Here is a tiny trained network, its code and every weight. The questions are about switching its units off for an input and a class, where a switched-off unit gives its printed mean instead of its output.

import numpy as np


def w(rows, s, z=0):
    codes = np.array(rows[::2]) - 128.0
    scale = np.full(codes.shape[1], s)
    scale[-1] = z or s
    return codes * scale


def norm(h):
    return h / np.sqrt((h * h).mean(-1, keepdims=True) + 1e-5)


def f(y):
    return y / 2 * (1 + np.tanh(0.7978845608 * (y + 0.044715 * y**3)))


def log_softmax(a):
    a = a - a.max(-1, keepdims=True)
    return a - np.log(np.exp(a).sum(-1, keepdims=True))


def net(x, mask):
    res = np.array(x, float).reshape(1, 4) / 4 @ E
    u = 0
    for l in range(4):
        y = f(norm(res) @ A[l][:, :-1].T + A[l][:, -1])
        res = res + np.where(mask[u : u + 4], y, B[l][:, -1]) @ B[l][:, :-1]
        u += 4
    return log_softmax(norm(res)[-1] @ U[:, :-1].T + U[:, -1])


A, B = {}, {}
E = w([
[51,106,220,110,104,106,150,157],'x0',
[63,87,137,255,133,122,69,82],'x1',
[107,151,167,47,126,112,110,202],'x2',
[150,197,60,140,121,151,122,184],'x3',
],0.009)
A[0] = w([
[238,130,54,135,121,143,155,98,172],'L0N0',
[66,64,169,219,136,121,118,69,95],'L0N1',
[117,118,104,187,139,120,140,81,1],'L0N2',
[251,137,38,102,133,142,133,93,130],'L0N3',
],0.016,0.0011)
B[0] = w([
[137,231,141,185,216,147,95,87,233],'L0N0',
[94,6,123,146,34,98,104,123,237],'L0N1',
[83,99,72,106,80,163,143,140,182],'L0N2',
[239,171,230,180,168,36,138,151,251],'L0N3',
],0.014,0.015)
A[1] = w([
[5,25,165,216,108,128,108,74,245],'L1N0',
[164,162,102,125,207,155,132,92,201],'L1N1',
[59,148,212,89,95,91,140,229,211],'L1N2',
[68,35,164,201,110,97,110,68,235],'L1N3',
],0.014,0.0012)
B[1] = w([
[126,105,170,171,7,85,47,206,251],'L1N0',
[102,175,161,140,156,122,105,77,176],'L1N1',
[107,134,115,95,123,188,139,152,209],'L1N2',
[178,98,148,121,22,115,103,181,231],'L1N3',
],0.017,0.016)
A[2] = w([
[78,27,169,126,2,125,84,127,50],'L2N0',
[152,122,77,153,175,109,138,230,3],'L2N1',
[22,127,170,39,116,204,89,195,194],'L2N2',
[204,83,83,180,131,115,115,162,103],'L2N3',
],0.013,0.0011)
B[2] = w([
[44,105,62,154,47,88,146,191,254],'L2N0',
[91,141,172,253,86,150,254,55,131],'L2N1',
[97,85,39,37,229,183,192,96,219],'L2N2',
[162,185,68,177,112,158,84,111,157],'L2N3',
],0.0087,0.016)
A[3] = w([
[139,13,87,98,79,143,204,96,1],'L3N0',
[94,76,43,193,81,162,149,107,83],'L3N1',
[6,140,163,89,98,84,183,159,104],'L3N2',
[193,98,35,204,110,158,203,110,92],'L3N3',
],0.015,0.0013)
B[3] = w([
[72,84,141,125,140,118,150,71,253],'L3N0',
[129,106,73,79,143,103,172,162,236],'L3N1',
[170,80,51,171,150,131,144,4,227],'L3N2',
[73,79,122,96,229,45,125,177,126],'L3N3',
],0.011,0.0069)
U = w([
[181,238,188,198,215,97,132,104,244],'0',
[114,64,131,166,2,83,106,194,98],'1',
[79,120,82,45,189,202,223,128,2],'2',
],0.009,0.00065)

Each question gives the input, the list of numbers given to net, and the class t.
The units are the neurons (one row each of A and B). Each row of codes is followed by its name. A weight is (code - 128) times the scale printed after its matrix; where a second scale follows, it is the last column's (A, B and U).
mask holds one flag per neuron, layer by layer. A switched-off neuron (its flag False) gives its mean, the last column of its row in B, instead of its output. The means were averaged over made-up inputs and are rounded, as every weight is.
A unit's drop is (log p(t) with every unit on - log p(t) with that unit switched off) / (log p(t) with every unit on - log p(t) with every unit switched off).
The circuit of an input: a set's keep is (log p(t) with only the set's units on - log p(t) with every unit switched off) / (log p(t) with every unit on - log p(t) with every unit switched off). Starting from the 12 units with the biggest drops (on a tie, the unit counted first), units are removed one at a time, each time the one whose removal leaves the highest keep (on an exact tie, the one counted first), for as long as the keep stays at least 0.8.
circuit, biggest first: the units of the circuit, biggest drop first
unit that matters most: the unit with the biggest drop
k most important neurons: the k neurons with the biggest drops, biggest first
drop of u: that unit's drop, to one decimal
input [-1,2,2,2], class 2: circuit, biggest first : (L0N1; L0N3; L1N0)
input [3,-4,2,5], class 2: unit that matters most : L0N0
input [1,5,4,8], class 2: 2 most important neurons : (L0N1; L0N3)
input [-6,5,-8,5], class 0: circuit, biggest first : (L0N0; L1N0)
input [0,-6,3,-2], class 2: 2 most important neurons : (L0N0; L0N3)
input [0,1,8,5], class 2: 2 most important neurons : (L0N1; L0N0)
input [3,-2,1,0], class 2: 3 most important neurons : (L0N1; L0N0; L0N3)
input [-7,-5,-1,-2], class 0: drop of L0N3 : 0.0
input [8,-1,0,4], class 2: drop of L0N1 : 0.8
input [4,-6,4,-8], class 2: drop of L0N1 : 0.6
input [-2,-4,7,-7], class 2: 2 most important neurons : (L0N1; L0N0)
